Below is a small trained network, with its code and all its weights. Each question gives an input and a target symbol and asks what happens when units are switched off, that is, made to give their printed mean instead of their output.

import numpy as np


def w(rows, s, z=0):
    codes = np.array(rows[::2]) - 128.0
    scale = np.full(codes.shape[1], s)
    scale[-1] = z or s
    return codes * scale


def norm(h):
    return h / np.sqrt((h * h).mean(-1, keepdims=True) + 1e-5)


def f(y):
    return y / 2 * (1 + np.tanh(0.7978845608 * (y + 0.044715 * y**3)))


def softmax(a):
    e = np.exp(a - a.max(-1, keepdims=True))
    return e / e.sum(-1, keepdims=True)


def log_softmax(a):
    a = a - a.max(-1, keepdims=True)
    return a - np.log(np.exp(a).sum(-1, keepdims=True))


def net(x, mask):
    ids = ['ΔΛΠΣΦΨαβγηθμτω'.index(c) for c in x.split()]
    T = len(ids)
    res = E[ids] + P[:T]
    u = 0
    for l in range(2):
        q, k, v = (norm(res) @ M[l].T for M in (Q, K, V))
        z = softmax(np.where(np.tri(T) > 0, q @ k.T / 3**0.5, -1e9)) @ v
        res = res + np.where(mask[u], z, O[l][:, -1]) @ O[l][:, :-1]
        u += 1
        y = f(norm(res) @ A[l][:, :-1].T + A[l][:, -1])
        res = res + np.where(mask[u : u + 16], y, B[l][:, -1]) @ B[l][:, :-1]
        u += 16
    return log_softmax(norm(res)[-1] @ U[:, :-1].T + U[:, -1])


Q, K, V, O, A, B = {}, {}, {}, {}, {}, {}
E = w([
[149,105,64,186,153],'Δ',
[219,165,115,179,164],'Λ',
[86,114,225,162,187],'Π',
[189,113,84,169,187],'Σ',
[152,137,159,104,58],'Φ',
[161,176,92,174,105],'Ψ',
[180,98,109,163,209],'α',
[158,89,104,149,206],'β',
[120,70,96,171,176],'γ',
[160,33,82,34,140],'η',
[168,79,143,157,5],'θ',
[167,108,95,185,169],'μ',
[71,45,136,195,174],'τ',
[57,40,96,102,72],'ω',
],0.017)
P = w([
[23,193,99,23,119],'0',
[111,66,176,141,117],'1',
[127,83,166,146,117],'2',
[143,97,156,150,116],'3',
[156,105,144,145,116],'4',
[168,112,138,151,122],'5',
[181,120,129,146,124],'6',
[188,123,122,144,129],'7',
[200,136,119,143,127],'8',
[212,143,118,140,134],'9',
[222,154,120,139,136],'10',
[237,163,125,143,142],'11',
[253,174,133,145,147],'12',
],0.0072)
Q[0] = w([
[165,61,133,1,232],'L0H1',
[220,172,175,86,182],'L0H1',
[65,127,39,240,236],'L0H1',
],0.009)
K[0] = w([
[177,71,109,18,240],'L0H1',
[189,175,178,102,170],'L0H1',
[60,93,38,254,189],'L0H1',
],0.0094)
V[0] = w([
[178,135,192,118,184],'L0H1',
[163,122,68,108,136],'L0H1',
[2,98,138,161,77],'L0H1',
],0.0089)
O[0] = w([
[1,68,111,141,53,175],'L0H1',
[208,182,104,70,114,212],'L0H1',
[252,188,144,56,162,1],'L0H1',
],0.0049,0.0032)
A[0] = w([
[118,57,166,163,94,137],'L0N1',
[167,196,79,137,112,71],'L0N2',
[35,147,138,118,196,93],'L0N3',
[128,100,95,161,189,199],'L0N4',
[90,109,99,179,129,94],'L0N5',
[147,181,35,182,127,180],'L0N6',
[133,181,146,45,142,49],'L0N7',
[29,10,159,101,51,59],'L0N8',
[18,72,140,77,43,60],'L0N9',
[143,100,236,173,60,251],'L0N10',
[184,199,186,156,113,188],'L0N11',
[106,68,54,123,115,113],'L0N12',
[214,142,177,160,190,97],'L0N13',
[104,92,187,111,2,87],'L0N14',
[224,86,195,60,113,233],'L0N15',
[181,73,116,203,88,96],'L0N16',
],0.0077,0.0027)
B[0] = w([
[195,178,166,168,140,188],'L0N1',
[118,156,213,160,148,140],'L0N2',
[162,176,39,172,105,131],'L0N3',
[93,171,205,111,49,250],'L0N4',
[142,106,153,105,179,162],'L0N5',
[105,63,216,136,157,228],'L0N6',
[141,162,100,64,110,110],'L0N7',
[142,109,181,58,88,174],'L0N8',
[149,47,148,50,110,142],'L0N9',
[192,98,88,121,165,213],'L0N10',
[111,18,105,93,148,161],'L0N11',
[184,87,194,161,129,187],'L0N12',
[60,89,163,137,100,187],'L0N13',
[255,76,101,113,112,167],'L0N14',
[139,159,93,193,71,203],'L0N15',
[126,185,133,63,172,253],'L0N16',
],0.0067,0.0053)
Q[1] = w([
[93,154,15,97,186],'L1H1',
[116,81,234,214,183],'L1H1',
[110,65,255,158,197],'L1H1',
],0.01)
K[1] = w([
[148,80,163,147,106],'L1H1',
[74,245,109,98,130],'L1H1',
[25,169,125,83,177],'L1H1',
],0.013)
V[1] = w([
[202,173,139,50,220],'L1H1',
[41,90,4,119,162],'L1H1',
[190,40,103,164,149],'L1H1',
],0.011)
O[1] = w([
[68,14,131,206,116,250],'L1H1',
[196,154,41,217,124,119],'L1H1',
[101,151,96,172,249,104],'L1H1',
],0.013,0.0028)
A[1] = w([
[217,118,127,60,118,43],'L1N1',
[73,76,197,114,90,59],'L1N2',
[117,103,66,153,204,158],'L1N3',
[173,87,58,126,75,135],'L1N4',
[251,115,52,151,81,80],'L1N5',
[167,149,56,136,204,132],'L1N6',
[98,140,219,145,52,242],'L1N7',
[102,171,182,174,169,150],'L1N8',
[156,173,46,220,139,253],'L1N9',
[113,83,95,135,159,108],'L1N10',
[113,32,136,142,157,193],'L1N11',
[159,132,191,41,230,79],'L1N12',
[189,242,161,99,144,50],'L1N13',
[43,86,146,194,172,32],'L1N14',
[122,96,65,49,117,207],'L1N15',
[182,130,168,190,109,90],'L1N16',
],0.012,0.0032)
B[1] = w([
[41,137,84,91,146,163],'L1N1',
[156,132,113,93,144,206],'L1N2',
[141,164,182,198,96,161],'L1N3',
[186,76,131,90,144,176],'L1N4',
[131,85,131,67,129,209],'L1N5',
[144,183,166,169,53,158],'L1N6',
[198,193,78,159,110,210],'L1N7',
[179,46,144,101,137,155],'L1N8',
[132,89,137,100,204,202],'L1N9',
[117,158,153,118,108,149],'L1N10',
[124,219,82,137,119,254],'L1N11',
[152,114,128,206,103,237],'L1N12',
[18,118,141,152,134,150],'L1N13',
[82,123,94,1,129,174],'L1N14',
[204,52,104,92,127,154],'L1N15',
[69,148,87,87,121,182],'L1N16',
],0.0095,0.0093)
U = w([
[168,38,93,30,160,104],'Δ',
[214,126,67,196,165,54],'Λ',
[176,212,115,166,34,136],'Π',
[73,57,78,171,66,79],'Σ',
[93,174,10,119,117,122],'Φ',
[107,192,105,20,153,166],'Ψ',
[188,189,210,71,132,122],'α',
[112,101,200,81,43,133],'β',
[69,97,66,142,228,120],'γ',
[163,233,110,111,211,124],'η',
[40,66,141,68,132,150],'θ',
[117,92,210,194,125,144],'μ',
[125,114,205,60,222,115],'τ',
[67,208,144,126,106,254],'ω',
],0.012,0.0054)

Each question gives the input, a string of symbols that net reads in full, and the target symbol t.
The units are the heads (3 rows each of Q, K, V and O) and the neurons (one row each of A and B). Each row of codes is followed by its name. A weight is (code - 128) times the scale printed after its matrix; where a second scale follows, it is the last column's (O, A, B and U).
mask holds one flag per unit, layer by layer, with each layer's heads first. A switched-off unit (its flag False) gives its mean, the last column of its rows in O or B, instead of its output. The means were averaged over made-up inputs and are rounded, as every weight is.
A unit's drop is (log p(t) with every unit on - log p(t) with that unit switched off) / (log p(t) with every unit on - log p(t) with every unit switched off).
The circuit of an input: a set's keep is (log p(t) with only the set's units on - log p(t) with every unit switched off) / (log p(t) with every unit on - log p(t) with every unit switched off). Starting from the 12 units with the biggest drops (on a tie, the unit counted first), units are removed one at a time, each time the one whose removal leaves the highest keep (on an exact tie, the one counted first), for as long as the keep stays at least 0.8.
units of the circuit, in order: the units of the circuit, biggest drop first
top k neurons: the k neurons with the biggest drops, biggest first
top k neurons in layer l: the k neurons of layer l with the biggest drops, biggest first
input θ Λ α Σ Π Π Ψ θ θ Δ, target τ: units of the circuit, in order	L1H1
input Σ Σ τ Π Σ ω β θ, target Δ: units of the circuit, in order	L0N14, L0N10, L1N5
input α ω Σ η γ β, target η: top 2 neurons in layer 1	L1N9, L1N6
input μ τ Ψ τ η τ η Π θ Λ τ β, target α: top 3 neurons	L0N4, L0N16, L0N10
input Σ β Δ Π Π γ η ω τ, target μ: top 2 neurons in layer 0	L0N16, L0N12
input η Σ α Δ τ γ θ Σ τ, target γ: top 4 neurons in layer 1	L1N14, L1N9, L1N12, L1N7
input β ω τ Σ Φ Φ Σ Ψ τ Ψ, target Λ: top 3 neurons	L0N3, L0N16, L1N9
input Δ θ β τ η Φ Ψ τ γ Φ, target Λ: top 2 neurons	L0N4, L1N12
input Φ Π Σ Λ Ψ μ τ α, target Ψ: top 2 neurons in layer 1	L1N14, L1N11
input Σ Λ Φ μ γ α α β, target μ: top 2 neurons	L0N16, L0N12
input η ω τ ω Λ θ μ θ, target Λ: top 2 neurons	L0N4, L1N14
input θ μ Φ, target Δ: top 2 neurons in layer 1	L1N7, L1N1
input Φ Ψ ω Δ Σ, target Ψ: top 2 neurons	L1N14, L0N14
input Λ η Φ Δ Λ Λ, target ω: top 2 neurons	L1N13, L0N6
input η Ψ Ψ ω Φ, target Δ: top 2 neurons in layer 0	L0N14, L0N8
input μ μ θ α τ η η Π μ Σ Σ ω, target Δ: top 4 neurons	L0N8, L0N9, L0N6, L1N1
input τ Σ Δ α Φ Λ η η Λ Ψ, target Δ: top 2 neurons	L0N3, L0N16
input Λ τ Π Φ β τ θ τ, target ω: top neuron	L1N13
input τ τ τ θ μ, target Δ: top 3 neurons	L0N16, L0N3, L0N1
input η τ τ Λ ω Λ Λ, target γ: top 2 neurons	L1N14, L1N9
input τ Λ ω γ Σ μ η Π Λ, target Δ: top 3 neurons in layer 0	L0N3, L0N16, L0N1
input Σ Σ Σ Λ Δ θ Λ γ τ, target μ: top 2 neurons in layer 0	L0N16, L0N1
input τ Π Σ Ψ ω Σ Λ θ Σ Ψ τ, target Δ: top 4 neurons in layer 0	L0N3, L0N16, L0N1, L0N10
input Π μ τ ω Ψ γ Σ η Ψ τ μ Δ Σ, target Π: top neuron in layer 1	L1N7
input μ Π Δ Φ μ Λ, target α: top 3 neurons	L0N16, L0N10, L0N6
input Σ Λ Σ θ Φ Λ, target μ: top 3 neurons	L0N16, L0N6, L0N12
input α Σ α Σ α Σ μ θ α β α τ, target η: top 2 neurons	L0N3, L0N16
input η Λ ω Σ θ α Σ ω ω Σ β, target γ: top neuron in layer 1	L1N14
input η Σ Π ω Σ Π Σ Σ Π Δ Ψ τ Λ, target γ: top 2 neurons in layer 0	L0N6, L0N13
